The symbols move the elements like this.
j91: θ>j843, λ>j664, ε>j861, κ>j92, δ>j410, γ>j916
j13: θ>j693, λ>j643, ε>j476, κ>j901, δ>j900, γ>j340
j257: θ>j901, λ>j844, ε>j405, κ>j859, δ>j577, γ>j12
j216: θ>j518, λ>j27, ε>j187, κ>j720, δ>j672, γ>j822
j383: θ>j92, λ>j693, ε>j887, κ>j13, δ>j796, γ>j476
j664: θ>j537, λ>j637, ε>j91, κ>j291, δ>j439, γ>j92
j796: θ>j387, λ>j610, ε>j637, κ>j900, δ>j843, γ>j910
j672: θ>j12, λ>j535, ε>j736, κ>j459, δ>j489, γ>j10
j405: θ>j340, λ>j257, ε>j47, κ>j12, δ>j331, γ>j101
j291: θ>j637, λ>j910, ε>j92, κ>j265, δ>j861, γ>j693
j887: θ>j916, λ>j383, ε>j900, κ>j476, δ>j637, γ>j682
j537: θ>j671, λ>j273, ε>j843, κ>j637, δ>j442, γ>j664
j27: θ>j909, λ>j423, ε>j216, κ>j20, δ>j535, γ>j720
j844: θ>j490, λ>j489, ε>j257, κ>j348, δ>j606, γ>j859
j843: θ>j562, λ>j537, ε>j590, κ>j664, δ>j20, γ>j91
j187: θ>j987, λ>j216, ε>j459, κ>j822, δ>j736, γ>j884
j606: θ>j476, λ>j340, ε>j577, κ>j405, δ>j265, γ>j47
j331: θ>j314, λ>j577, ε>j643, κ>j872, δ>j383, γ>j490
j92: θ>j664, λ>j291, ε>j916, κ>j693, δ>j387, γ>j383
j10: θ>j672, λ>j459, ε>j909, κ>j636, δ>j348, γ>j423
j518: θ>j499, λ>j909, ε>j987, κ>j27, δ>j12, γ>j216
j720: θ>j27, λ>j20, ε>j822, κ>j410, δ>j459, γ>j671
j910: θ>j796, λ>j900, ε>j291, κ>j314, δ>j91, γ>j265
j439: θ>j442, λ>j590, ε>j410, κ>j861, δ>j822, γ>j387
j489: θ>j872, λ>j221, ε>j844, κ>j499, δ>j340, γ>j348
j265: θ>j910, λ>j314, ε>j693, κ>j331, δ>j916, γ>j643
j590: θ>j807, λ>j843, ε>j439, κ>j91, δ>j720, γ>j861
j535: θ>j859, λ>j987, ε>j672, κ>j187, δ>j221, γ>j459
j884: θ>j187, λ>j822, ε>j636, κ>j562, δ>j909, γ>j807
j909: θ>j736, λ>j10, ε>j518, κ>j423, δ>j859, γ>j27
j671: θ>j720, λ>j410, ε>j562, κ>j273, δ>j636, γ>j537
j987: θ>j348, λ>j518, ε>j535, κ>j216, δ>j101, γ>j187
j273: θ>j410, λ>j387, ε>j537, κ>j796, δ>j807, γ>j637
j610: θ>j861, λ>j916, ε>j796, κ>j887, δ>j537, γ>j900
j499: θ>j221, λ>j736, ε>j348, κ>j909, δ>j257, γ>j518
j490: θ>j331, λ>j872, ε>j901, κ>j489, δ>j476, γ>j844
j340: θ>j13, λ>j901, ε>j606, κ>j257, δ>j314, γ>j405
j221: θ>j47, λ>j101, ε>j489, κ>j736, δ>j901, γ>j499
j348: θ>j489, λ>j499, ε>j859, κ>j518, δ>j405, γ>j987
j901: θ>j643, λ>j490, ε>j340, κ>j844, δ>j682, γ>j257
j636: θ>j459, λ>j884, ε>j423, κ>j807, δ>j518, γ>j442
j916: θ>j91, λ>j92, ε>j610, κ>j383, δ>j273, γ>j887
j459: θ>j535, λ>j187, ε>j10, κ>j884, δ>j499, γ>j636
j693: θ>j291, λ>j265, ε>j383, κ>j643, δ>j610, γ>j13
j577: θ>j682, λ>j606, ε>j331, κ>j47, δ>j693, γ>j872
j387: θ>j439, λ>j861, ε>j273, κ>j610, δ>j562, γ>j796
j562: θ>j822, λ>j671, ε>j807, κ>j537, δ>j423, γ>j843
j872: θ>j577, λ>j47, ε>j490, κ>j221, δ>j13, γ>j489
j822: θ>j216, λ>j720, ε>j884, κ>j671, δ>j10, γ>j562
j12: θ>j257, λ>j859, ε>j101, κ>j535, δ>j872, γ>j672
j637: θ>j273, λ>j796, ε>j664, κ>j910, δ>j590, γ>j291
j442: θ>j636, λ>j807, ε>j20, κ>j590, δ>j216, γ>j439
j859: θ>j844, λ>j348, ε>j12, κ>j987, δ>j47, γ>j535
j900: θ>j610, λ>j887, ε>j910, κ>j682, δ>j664, γ>j314
j643: θ>j265, λ>j331, ε>j13, κ>j490, δ>j887, γ>j901
j20: θ>j423, λ>j442, ε>j720, κ>j439, δ>j187, γ>j410
j682: θ>j887, λ>j476, ε>j314, κ>j606, δ>j291, γ>j577
j314: θ>j900, λ>j682, ε>j265, κ>j577, δ>j92, γ>j331
j47: θ>j606, λ>j405, ε>j872, κ>j101, δ>j643, γ>j221
j861: θ>j590, λ>j91, ε>j387, κ>j916, δ>j671, γ>j610
j410: θ>j20, λ>j439, ε>j671, κ>j387, δ>j884, γ>j273
j807: θ>j884, λ>j562, ε>j442, κ>j843, δ>j27, γ>j590
j476: θ>j383, λ>j13, ε>j682, κ>j340, δ>j910, γ>j606
j101: θ>j405, λ>j12, ε>j221, κ>j672, δ>j490, γ>j736
j736: θ>j101, λ>j672, ε>j499, κ>j10, δ>j844, γ>j909
j423: θ>j10, λ>j636, ε>j27, κ>j442, δ>j987, γ>j20

The rows follow the links: the fewer symbols apart two elements are, the more alike their rows tend to be.

Some elements and rows for them; each showing differs a little:
j636
-62 -137 -49 -13 -22 51 29 33 -15 -70 7 -40 10 -34 30 22 66 28 31 30 -44 17 66 78 61 -10 40 -4 5 65 24 -2 -15 -24 -8 -55 7 -44 7 20 -17
j423
-65 -136 -36 -10 -23 50 35 41 -7 -57 -1 -33 2 -39 24 17 67 23 36 26 -44 13 65 77 68 -13 46 -8 -6 62 21 -11 -15 -36 -10 -51 7 -42 13 25 -27
j47
-30 88 26 -20 -26 -17 31 -22 -15 13 14 42 5 -28 -31 6 -1 -28 -38 14 52 -35 -39 4 -87 24 -54 1 21 -68 118 -36 12 53 -33 121 2 33 -16 20 14
j410
17 -53 -57 -39 7 12 -22 -47 -45 -84 75 -42 17 36 36 46 23 26 14 31 -55 50 13 25 21 31 37 23 40 29 -20 72 -47 56 24 -117 8 -52 1 -21 38
j861
79 22 -17 -4 38 -23 -56 -58 -17 5 56 -12 1 77 20 22 -37 8 20 -20 -43 54 -16 -45 18 15 33 10 15 5 -114 77 -41 27 48 -113 10 -23 9 -48 25
j720
-38 -127 -54 -22 -21 37 17 2 -36 -95 30 -51 17 -17 32 30 59 36 18 43 -50 30 53 68 50 4 39 9 20 58 22 23 -29 9 1 -84 2 -49 2 5 9
j859
-68 43 25 -30 -5 5 56 -2 0 116 45 84 -22 -31 -19 27 27 -44 42 -32 4 -1 15 27 -29 10 18 -51 -1 -51 58 -80 -24 -2 -32 89 65 11 32 11 -57
j476
32 47 36 47 -10 -17 -24 31 34 -38 -94 -26 11 -16 -24 -60 -44 6 -76 9 68 -63 -46 -40 -42 -16 -77 30 -17 -8 26 1 70 -13 -3 73 -70 50 -43 19 32
j693
65 44 39 60 6 -27 -42 33 50 -10 -102 -30 3 12 -15 -72 -59 11 -49 -6 54 -44 -38 -66 -5 -36 -55 23 -38 13 -52 15 65 -49 16 27 -66 44 -34 0 23
j314
49 44 40 60 -1 -22 -31 33 44 -30 -107 -30 7 0 -22 -70 -55 11 -68 3 63 -55 -44 -54 -23 -31 -70 33 -30 5 -15 9 72 -35 7 52 -68 47 -41 10 28
j537
57 -1 -38 -25 26 -9 -41 -65 -33 -31 74 -30 9 66 23 39 -15 16 15 0 -54 60 -3 -16 12 26 39 17 33 11 -74 83 -54 57 37 -118 14 -37 7 -44 36
j101
-60 64 27 -34 -10 -4 55 -12 -6 102 52 85 -19 -27 -24 31 19 -44 25 -22 18 -7 -4 18 -48 21 3 -36 9 -66 80 -73 -21 21 -32 104 56 16 26 13 -38
j822
-48 -134 -55 -22 -15 49 20 20 -27 -91 25 -50 13 -23 32 29 61 34 22 39 -51 25 57 73 53 2 34 6 13 56 23 17 -20 0 -7 -76 4 -49 0 15 -1
j901
-13 78 26 2 -27 -20 23 -7 -2 -23 -20 13 10 -28 -27 -13 -13 -13 -61 22 66 -47 -44 -7 -84 14 -76 21 18 -53 115 -28 35 44 -23 121 -30 40 -35 23 29
j265
58 45 41 59 4 -22 -36 34 43 -20 -106 -29 7 0 -20 -74 -58 8 -61 -1 56 -51 -44 -62 -12 -29 -61 29 -35 6 -36 15 69 -40 13 38 -65 48 -35 6 21
j664
87 37 -8 5 40 -31 -63 -41 1 29 31 -14 -5 81 14 1 -53 10 16 -27 -29 43 -24 -65 21 6 30 6 -1 4 -136 70 -26 12 44 -105 3 -14 10 -49 19

Each walk starts at a row. The symbols on each line, taken left to right, move it on to the next element.
Each answer is a row, close to the row of the element it stands for.
start 12 -71 -60 -36 3 18 -17 -41 -47 -90 67 -46 15 30 36 51 28 31 13 38 -58 51 26 34 25 33 35 22 36 32 -10 66 -47 53 17 -112 6 -55 -3 -22 35
ε λ γ γ δ 28 -42 -54 -33 7 7 -25 -53 -46 -73 75 -39 18 47 33 44 12 26 19 23 -56 56 10 16 16 35 36 22 41 23 -34 75 -53 58 25 -120 11 -47 6 -30 39
ε κ κ 99 44 12 28 41 -30 -68 -23 21 36 -14 -12 -8 70 8 -25 -64 4 4 -38 -12 22 -28 -79 27 -15 13 5 -17 10 -144 54 0 -21 43 -81 -13 5 5 -42 14
start -80 -22 12 -17 -5 20 53 29 9 111 17 68 -28 -42 -5 21 44 -33 62 -32 -14 4 41 43 26 -7 50 -60 -20 -13 22 -86 -22 -44 -27 53 65 -6 49 14 -80
λ θ θ ε -41 88 24 -23 -17 -12 40 -21 -17 44 31 59 -3 -27 -32 20 4 -37 -20 3 42 -26 -32 7 -79 25 -39 -13 23 -73 114 -50 0 51 -36 120 29 25 -5 15 1
ε ε θ -3 69 25 14 -26 -15 12 8 4 -40 -45 4 14 -30 -31 -27 -18 -5 -68 24 68 -58 -48 -14 -76 4 -82 29 7 -39 99 -16 49 35 -24 111 -45 41 -40 23 34
start -10 76 25 5 -23 -18 13 -4 0 -33 -34 6 14 -29 -32 -22 -17 -9 -64 25 67 -52 -45 -10 -86 13 -75 22 11 -42 110 -18 40 41 -21 114 -36 40 -40 24 29
δ κ κ γ -56 74 23 -33 -11 -7 48 -18 -10 88 46 82 -16 -29 -22 30 18 -41 11 -14 25 -16 -9 19 -59 23 -10 -34 13 -69 89 -68 -15 30 -35 109 48 20 20 10 -29
γ λ δ -48 84 22 -32 -16 -10 44 -22 -14 54 41 65 -10 -30 -26 25 10 -39 -10 -4 37 -22 -26 11 -81 28 -25 -16 20 -73 106 -60 -6 47 -29 119 31 24 3 15 -9
start -77 -9 11 -20 -1 19 55 21 8 117 26 74 -30 -37 -9 19 42 -33 56 -29 -12 4 39 39 15 -1 45 -59 -18 -24 30 -88 -24 -36 -33 63 66 2 46 16 -76
δ δ δ δ 100 48 20 40 41 -33 -66 -13 28 39 -34 -14 -4 64 4 -36 -71 7 -4 -34 -4 14 -31 -78 28 -18 5 6 -25 13 -141 51 9 -32 44 -68 -20 16 3 -39 15
δ θ θ -30 -120 -59 -28 -14 40 9 -5 -37 -103 39 -55 15 -10 32 39 54 36 14 45 -49 34 47 67 45 10 34 13 25 56 21 34 -33 22 3 -91 3 -55 0 4 16
start -80 -106 -12 -6 -9 47 51 54 10 34 -8 16 -15 -53 14 11 63 -6 62 -8 -36 6 69 64 67 -25 59 -43 -28 38 9 -61 -15 -68 -21 -2 37 -20 32 24 -67
θ κ λ -79 -128 -25 -7 -13 53 44 54 9 -2 -11 -5 -8 -48 20 9 67 10 48 8 -38 6 71 75 71 -24 49 -26 -19 52 15 -47 -7 -61 -15 -21 23 -31 25 28 -56
κ ε δ -84 -91 -5 -10 -10 40 49 51 12 54 -2 29 -19 -47 9 12 60 -8 63 -16 -30 3 69 59 62 -25 55 -46 -25 32 10 -71 -15 -69 -23 8 42 -18 41 27 -75
start 18 50 33 35 -18 -21 -8 24 20 -45 -84 -19 13 -25 -30 -51 -32 3 -76 22 72 -60 -47 -28 -59 -9 -83 33 -4 -21 58 -6 66 3 -13 90 -63 48 -45 23 39
λ ε ε δ 79 47 38 61 21 -30 -57 18 50 16 -87 -24 0 34 -8 -66 -69 8 -30 -26 27 -27 -37 -83 20 -34 -26 14 -40 18 -104 30 45 -53 28 -16 -52 34 -15 -15 8
θ λ λ λ 94 46 28 52 36 -31 -66 4 41 34 -60 -21 -7 48 -2 -49 -71 4 -12 -37 14 -5 -36 -84 25 -31 -9 11 -36 13 -128 42 24 -43 38 -40 -36 27 -8 -30 9
start 92 45 7 23 39 -29 -64 -28 13 36 1 -11 -4 73 8 -16 -62 3 8 -40 -18 32 -27 -77 24 -10 18 6 -12 8 -143 63 -7 -13 45 -90 -11 -2 8 -48 14
ε δ 37 -29 -46 -34 17 1 -34 -59 -45 -59 80 -34 15 54 31 45 6 24 19 15 -57 59 7 5 19 32 33 19 37 22 -43 78 -52 59 27 -121 9 -46 4 -33 41
γ θ δ δ -79 -118 -18 -9 -11 44 46 55 9 16 -8 7 -11 -50 15 8 66 2 54 0 -35 3 70 66 71 -23 52 -37 -21 49 11 -54 -8 -65 -19 -12 30 -27 31 24 -63
start -81 -39 8 -14 -7 26 57 35 12 99 13 57 -26 -45 -1 18 50 -25 66 -31 -20 3 51 47 34 -16 56 -57 -23 -3 20 -84 -22 -59 -27 37 58 -4 47 18 -79
θ γ ε θ -63 55 21 -28 -8 -4 53 -11 -5 105 49 85 -20 -29 -20 31 23 -45 37 -28 10 -5 7 20 -40 15 13 -44 3 -59 72 -77 -22 7 -30 99 60 15 31 13 -48
κ δ ε θ -26 84 23 -12 -25 -19 28 -14 -6 0 6 34 6 -29 -34 4 -4 -23 -49 16 55 -38 -43 3 -86 23 -59 9 20 -62 122 -33 21 53 -30 124 -6 33 -23 20 22
start -50 80 21 -30 -15 -11 46 -21 -14 72 41 72 -11 -28 -27 27 12 -41 6 -7 27 -16 -16 12 -71 28 -17 -25 15 -71 103 -66 -16 41 -33 114 42 22 14 18 -20
γ ε κ θ -70 24 18 -29 -4 4 55 8 1 119 42 81 -25 -33 -12 30 30 -42 53 -33 -2 -2 22 30 -13 7 28 -57 -9 -45 47 -86 -25 -13 -32 79 68 10 40 15 -64
δ δ γ -18 83 26 -8 -23 -16 25 -9 -6 -12 -7 26 11 -28 -34 -5 -7 -16 -54 17 65 -42 -44 -2 -87 17 -73 16 18 -58 117 -33 27 52 -28 123 -18 36 -32 23 25
